How the points are linked:
TT % JF
TT $ PP
TT & BB
TT ! QF
TT § RM
TT ~ SM
SZ % DN
SZ $ QP
SZ & PG
SZ ! TD
SZ § ZL
SZ ~ FH
RP % JL
RP $ ZP
RP & MR
RP ! RN
RP § DG
RP ~ QD
NF % DH
NF $ BF
NF & CR
NF ! HR
NF § TL
NF ~ ZZ
DM % CT
DM $ PF
DM & MD
DM ! HJ
DM § SM
DM ~ CD
ZF % DS
ZF $ MN
ZF & HQ
ZF ! BH
ZF § ZP
ZF ~ FT
QS % JT
QS $ SM
QS & TB
QS ! FB
QS § DT
QS ~ PM
JL % HQ
JL $ RN
JL & HB
JL ! ZF
JL § BN
JL ~ DQ
JF % LG
JF $ QF
JF & DT
JF ! TB
JF § JH
JF ~ FB
ZN % TM
ZN $ CN
ZN & TL
ZN ! CR
ZN § MT
ZN ~ HR
HR % BC
HR $ GP
HR & DH
HR ! NJ
HR § TM
HR ~ QT
QD % DQ
QD $ DS
QD & MN
QD ! MT
QD § JL
QD ~ TL
GP % NJ
GP $ CZ
GP & HR
GP ! ZZ
GP § CR
GP ~ BZ
MD % PM
MD $ DM
MD & SQ
MD ! CT
MD § QS
MD ~ DG
BF % HR
BF $ HD
BF & NF
BF ! GP
BF § ZN
BF ~ RQ
ZL % BZ
ZL $ NM
ZL & RQ
ZL ! RG
ZL § GP
ZL ~ DN
QC % QS
QC $ LG
QC & QF
QC ! SM
QC § BB
QC ~ MD
CZ % ZZ
CZ $ BC
CZ & GP
CZ ! RQ
CZ § NF
CZ ~ RG
JH % TT
JH $ FH
JH & QG
JH ! PP
JH § HF
JH ~ LG
MZ % NF
MZ $ TM
MZ & CN
MZ ! BF
MZ § JC
MZ ~ CZ
CR % HD
CR $ NF
CR & TM
CR ! DH
CR § GG
CR ~ NJ
QF % TB
QF $ QC
QF & JF
QF ! QS
QF § FH
QF ~ SQ
RQ % QT
RQ $ ZL
RQ & ZZ
RQ ! BZ
RQ § HR
RQ ~ HF
PM % FG
PM $ CT
PM & PF
PM ! LH
PM § JT
PM ~ BN
RN % ZF
RN $ ZB
RN & JL
RN ! MN
RN § TJ
RN ~ MT
PG % HF
PG $ SZ
PG & RG
PG ! DN
PG § RQ
PG ~ JH
GG % CN
GG $ TL
GG & FT
GG ! MZ
GG § BH
GG ~ HD
BB % DT
BB $ TT
BB & FH
BB ! JF
BB § TD
BB ~ QS
SQ % PF
SQ $ MD
SQ & FB
SQ ! PM
SQ § TB
SQ ~ LJ
HD % GP
HD $ DH
HD & BF
HD ! CZ
HD § CN
HD ~ ZL
QP % TD
QP $ HF
QP & SZ
QP ! RM
QP § NM
QP ~ BB
HJ % LJ
HJ $ FG
HJ & CT
HJ ! DG
HJ § SQ
HJ ~ MR
ZB % MN
ZB $ HQ
ZB & RN
ZB ! QD
ZB § MR
ZB ~ BD
TC % MR
TC $ BN
TC & CD
TC ! RP
TC § HJ
TC ~ ZB
DT % QC
DT $ JF
DT & PP
DT ! LG
DT § QG
DT ~ JT
QT % PG
QT $ BZ
QT & NM
QT ! SZ
QT § BC
QT ~ RM
FH % PP
FH $ BB
FH & JH
FH ! DT
FH § DN
FH ~ TB
LG % SM
LG $ TB
LG & QC
LG ! SC
LG § TT
LG ~ DM
BC % RQ
BC $ NJ
BC & CZ
BC ! ZL
BC § BF
BC ~ PG
QL % FH
QL $ QG
QL & RM
QL ! BB
QL § SZ
QL ~ QF
NJ % ZL
NJ $ ZZ
NJ & BC
NJ ! NM
NJ § HD
NJ ~ SZ
BH % BD
BH $ DQ
BH & DS
BH ! JC
BH § ZB
BH ~ CN
CN % CR
CN $ MZ
CN & ZN
CN ! NF
CN § BD
CN ~ GP
NM % RG
NM $ QT
NM & ZL
NM ! PG
NM § CZ
NM ~ TD
LJ % TC
LJ $ DG
LJ & LH
LJ ! BN
LJ § PF
LJ ~ HB
DS % MT
DS $ BH
DS & QD
DS ! BD
DS § RN
DS ~ ZN
CD % TJ
CD $ TC
CD & DG
CD ! MR
CD § CT
CD ~ RN
SC % SQ
SC $ JT
SC & SM
SC ! MD
SC § QF
SC ~ HJ
JC % TL
JC $ FT
JC & BD
JC ! ZN
JC § QD
JC ~ NF
LH % CD
LH $ LJ
LH & FG
LH ! TC
LH § DM
LH ~ ZP
RM % JH
RM $ QL
RM & TD
RM ! FH
RM § PG
RM ~ JF
MN % BH
MN $ QD
MN & ZF
MN ! DQ
MN § HB
MN ~ GG
TD % QG
TD $ RM
TD & DN
TD ! JH
TD § RG
TD ~ DT
ZP % RN
ZP $ HB
ZP & RP
ZP ! ZB
ZP § CD
ZP ~ DS
MT % FT
MT $ BD
MT & DQ
MT ! GG
MT § ZF
MT ~ TM
MR % HB
MR $ RP
MR & TJ
MR ! JL
MR § LJ
MR ~ MN
BN % RP
BN $ TJ
BN & TC
BN ! ZP
BN § FG
BN ~ HQ
JT % MD
JT $ FB
JT & SC
JT ! DM
JT § QC
JT ~ FG
ZZ % NM
ZZ $ RQ
ZZ & NJ
ZZ ! QT
ZZ § DH
ZZ ~ QP
BD % GG
BD $ JC
BD & MT
BD ! TL
BD § MN
BD ~ CR
FB % DM
FB $ SQ
FB & JT
FB ! PF
FB § LG
FB ~ LH
QG % BB
QG $ JH
QG & QL
QG ! TT
QG § QP
QG ~ QC
RG % QP
RG $ PG
RG & BZ
RG ! HF
RG § ZZ
RG ~ QG
DN % QL
DN $ TD
DN & HF
DN ! QG
DN § BZ
DN ~ PP
PF % HJ
PF $ PM
PF & DM
PF ! FG
PF § SC
PF ~ TC
DG % BN
DG $ CD
DG & LJ
DG ! TJ
DG § PM
DG ~ JL
HB % ZB
HB $ JL
HB & ZP
HB ! HQ
HB § TC
HB ~ BH
TM % BF
TM $ CR
TM & MZ
TM ! HD
TM § FT
TM ~ BC
TJ % ZP
TJ $ MR
TJ & BN
TJ ! HB
TJ § LH
TJ ~ ZF
HF % RM
HF $ DN
HF & QP
HF ! QL
HF § QT
HF ~ TT
DQ % JC
DQ $ MT
DQ & BH
DQ ! FT
DQ § HQ
DQ ~ MZ
DH % CZ
DH $ HR
DH & HD
DH ! BC
DH § MZ
DH ~ NM
CT % LH
CT $ HJ
CT & PM
CT ! LJ
CT § FB
CT ~ TJ
HQ % QD
HQ $ ZF
HQ & ZB
HQ ! DS
HQ § RP
HQ ~ JC
SM % FB
SM $ SC
SM & QS
SM ! SQ
SM § JF
SM ~ CT
FT % ZN
FT $ GG
FT & JC
FT ! CN
FT § DS
FT ~ BF
FG % DG
FG $ LH
FG & HJ
FG ! CD
FG § MD
FG ~ RP
TB % SC
TB $ QS
TB & LG
TB ! JT
TB § PP
TB ~ PF
BZ % SZ
BZ $ RG
BZ & QT
BZ ! QP
BZ § NJ
BZ ~ QL
TL % MZ
TL $ ZN
TL & GG
TL ! TM
TL § DQ
TL ~ DH
PP % QF
PP $ DT
PP & TT
PP ! QC
PP § QL
PP ~ SC

In the rows, 25 stands for zero.

The rows follow the links: the fewer symbols apart two points are, the more alike their rows tend to be.

Known rows, each with its point:
[30,17,21,14,29,45,31,21,31,26,20,14,30,31,23,34,22,30,28,12,28,30,19,30,21,34,18,9,26,28,35,17,33,34,22,20,29,24,30]; point PM
[30,19,22,13,27,48,29,19,29,25,18,13,28,32,21,31,24,27,30,10,29,31,21,27,23,31,20,9,25,30,36,19,31,36,21,23,28,24,31]; point FG
[11,23,29,37,21,0,27,21,26,24,19,38,20,17,21,27,25,21,28,40,28,17,23,21,28,27,27,37,22,29,12,23,21,17,28,30,26,22,18]; point RG
[29,9,23,26,26,22,35,31,36,26,34,26,27,24,36,42,15,27,19,27,20,22,14,27,23,41,26,18,23,18,24,10,32,20,25,23,33,21,24]; point QF
[21,13,30,33,20,8,33,29,33,22,31,34,20,19,33,38,17,20,21,35,21,18,17,19,29,37,31,27,19,20,17,13,28,16,27,30,31,19,20]; point JH
[33,29,30,13,20,48,22,23,21,20,21,12,19,33,21,20,28,19,27,10,27,33,28,19,29,20,29,14,22,27,36,29,27,35,21,31,23,24,31]; point ZP
[23,12,29,32,21,10,34,30,34,23,31,33,20,20,34,39,16,20,20,34,20,18,16,20,28,38,31,26,20,20,18,13,28,16,27,30,31,19,20]; point FH
[27,40,20,27,29,20,14,30,14,28,31,28,30,23,25,8,31,30,21,28,21,26,35,30,20,8,22,37,31,20,22,40,17,21,25,19,17,31,23]; point ZN
[20,38,19,31,31,12,16,26,15,29,26,32,32,21,22,11,31,32,24,32,24,22,33,32,20,11,19,40,31,24,19,37,16,19,27,17,19,32,21]; point CR
[30,15,20,16,30,43,32,22,32,27,22,16,31,30,26,35,21,31,27,14,27,29,18,31,20,36,18,9,27,27,34,15,33,33,22,18,30,25,30]; point DM
[35,34,30,15,19,45,18,27,18,20,28,14,18,31,24,14,29,18,23,12,23,32,31,18,30,15,32,19,23,23,35,34,24,32,22,31,20,25,31]; point HQ
[31,11,19,21,30,33,35,28,36,28,29,20,31,27,33,41,16,31,21,20,22,25,15,31,20,40,21,12,26,22,29,11,33,26,24,18,32,23,27]; point SM
[35,40,26,21,24,34,14,32,14,24,34,20,24,27,28,8,29,23,19,19,19,30,36,23,25,8,29,29,27,18,29,40,19,25,24,26,17,29,27]; point MT
[20,14,29,34,20,7,32,28,33,22,29,34,19,19,32,37,18,19,22,36,22,18,17,19,29,37,32,29,20,22,16,14,27,16,27,31,30,19,19]; point QG

Each walk starts at a row. The symbols on each line, taken left to right, move it on to the next point.
Answer with the point's row; about right is enough.
new walk
[31,10,20,22,30,31,35,29,35,27,31,22,31,26,34,42,16,30,20,21,21,24,14,31,20,41,21,13,25,21,28,10,33,25,24,19,32,23,27]
$ $ ! § § ! $ -> [31,10,21,23,29,29,36,30,36,27,32,23,30,26,35,42,15,30,21,23,21,24,15,30,21,41,23,14,25,20,27,10,33,24,24,20,33,22,26]
! ~ ! ~ % & % & -> [36,36,29,16,20,42,17,28,16,21,30,15,19,30,26,12,29,19,21,13,22,32,33,19,29,12,31,22,23,21,33,36,23,30,22,31,19,26,29]
new walk
[32,28,29,13,21,49,23,21,23,21,19,12,20,33,20,22,28,20,28,9,28,33,27,20,28,22,27,12,22,28,37,27,28,36,22,30,24,24,31]
! $ & % % -> [36,37,29,17,20,41,16,30,16,21,32,16,19,30,26,11,29,20,20,14,20,32,33,20,28,11,31,23,24,20,33,37,22,29,22,30,18,26,29]
~ § § % ~ % § -> [33,41,24,22,26,29,14,32,13,26,34,22,27,26,28,7,30,26,19,22,19,29,36,26,24,7,27,32,29,18,27,40,18,23,24,23,16,30,26]
new walk
[36,38,28,18,21,40,16,30,15,21,32,17,20,30,27,10,29,20,20,16,20,31,34,21,28,11,31,25,25,19,32,38,21,28,23,29,18,27,29]
& ! ~ § $ § $ -> [36,40,27,19,23,36,14,31,14,23,33,19,23,28,28,8,29,23,19,18,19,30,35,23,26,9,30,27,26,18,30,39,20,26,24,27,17,28,28]
% ! % & $ % -> [17,36,19,33,31,9,17,24,17,29,23,33,32,20,20,12,31,32,25,35,26,22,32,31,20,13,19,40,30,26,17,35,17,19,27,18,19,30,20]
new walk
[31,24,26,12,23,49,25,19,25,22,18,12,23,33,19,25,27,22,30,9,29,32,25,23,26,25,25,10,23,30,37,24,29,37,21,27,25,24,32]
$ § § % ~ -> [31,25,27,12,22,50,25,20,25,21,18,12,22,33,20,24,27,22,29,9,29,32,25,22,27,24,25,11,23,29,37,25,29,37,21,29,24,24,32]
! ! & % § $ § ! -> [33,28,30,13,20,49,23,22,23,21,20,12,19,32,21,21,28,19,28,10,28,33,27,19,28,21,28,13,22,27,37,29,28,36,21,30,23,23,32]
new walk
[30,9,22,25,27,24,36,31,36,26,33,25,28,24,36,42,15,28,19,25,20,22,14,28,23,42,25,16,24,19,24,10,32,21,25,22,33,22,25]
% % ! $ ~ & & & -> [30,21,24,13,25,49,27,19,27,24,17,12,25,33,20,28,25,25,30,10,29,31,22,26,24,28,22,10,25,30,37,21,31,37,22,24,27,23,32]
& & § ~ ! -> [32,26,28,13,21,49,24,21,24,21,19,12,21,33,20,23,27,21,29,9,29,33,26,21,28,23,27,12,23,29,37,26,28,37,22,29,24,24,32]
new walk
[36,33,31,15,19,46,19,26,19,20,27,13,18,32,24,16,29,18,24,11,24,33,31,18,30,15,31,18,22,24,35,33,24,33,22,32,20,24,31]
~ ! & ! $ -> [22,38,19,31,31,14,16,27,15,29,27,31,32,21,23,10,31,31,23,32,24,23,34,31,20,10,19,39,31,23,19,38,17,19,26,18,18,31,22]
$ ! & ! & ! ~ -> [13,20,30,37,20,1,29,23,28,23,22,38,19,17,24,31,23,18,26,40,27,17,22,19,30,30,29,35,21,27,13,20,23,16,28,31,27,21,18]
new walk
[24,11,28,32,21,12,34,30,34,24,33,32,21,21,35,39,16,21,20,33,20,19,16,21,28,39,31,25,20,20,18,12,29,16,26,29,32,19,21]
$ & ~ & ~ -> [30,16,20,15,29,44,32,22,31,27,21,14,31,31,25,35,21,30,27,13,27,29,19,31,20,35,19,9,27,28,35,16,33,34,21,19,29,24,30]
! % & ~ ~ ~ & $ -> [25,40,20,29,30,18,14,29,14,29,30,29,31,22,24,8,31,31,21,29,22,25,35,31,20,9,21,37,31,22,21,39,16,20,26,18,17,31,23]
new walk
[26,10,26,30,23,15,35,31,35,25,34,30,23,22,36,41,15,23,19,31,19,20,15,23,26,40,29,22,21,18,20,11,30,18,26,26,32,20,22]
! ! ! % $ ! -> [30,20,23,13,26,48,28,20,28,25,17,12,27,33,21,30,25,26,30,10,29,31,22,26,24,29,21,9,25,30,37,21,31,37,21,23,27,25,31]
$ ~ $ § % ! -> [35,32,30,14,19,47,19,25,20,20,25,13,18,32,23,17,29,18,25,11,25,33,30,19,30,17,30,17,23,25,36,32,25,33,22,32,21,24,31]
new walk
[14,19,31,37,19,2,29,24,30,22,23,37,18,18,25,32,22,18,26,39,25,17,20,19,30,31,30,34,20,26,14,19,23,16,28,32,28,21,18]
! & & ~ -> [27,10,25,29,25,17,35,32,36,25,34,29,25,22,37,41,14,24,19,30,19,20,15,24,25,42,28,21,22,19,21,10,31,19,26,25,32,21,23]
§ $ $ ~ ! ~ ! -> [31,23,26,12,23,50,26,20,26,23,17,11,24,33,19,27,26,23,29,9,29,32,24,23,26,26,24,10,24,30,37,23,30,37,21,26,26,24,32]
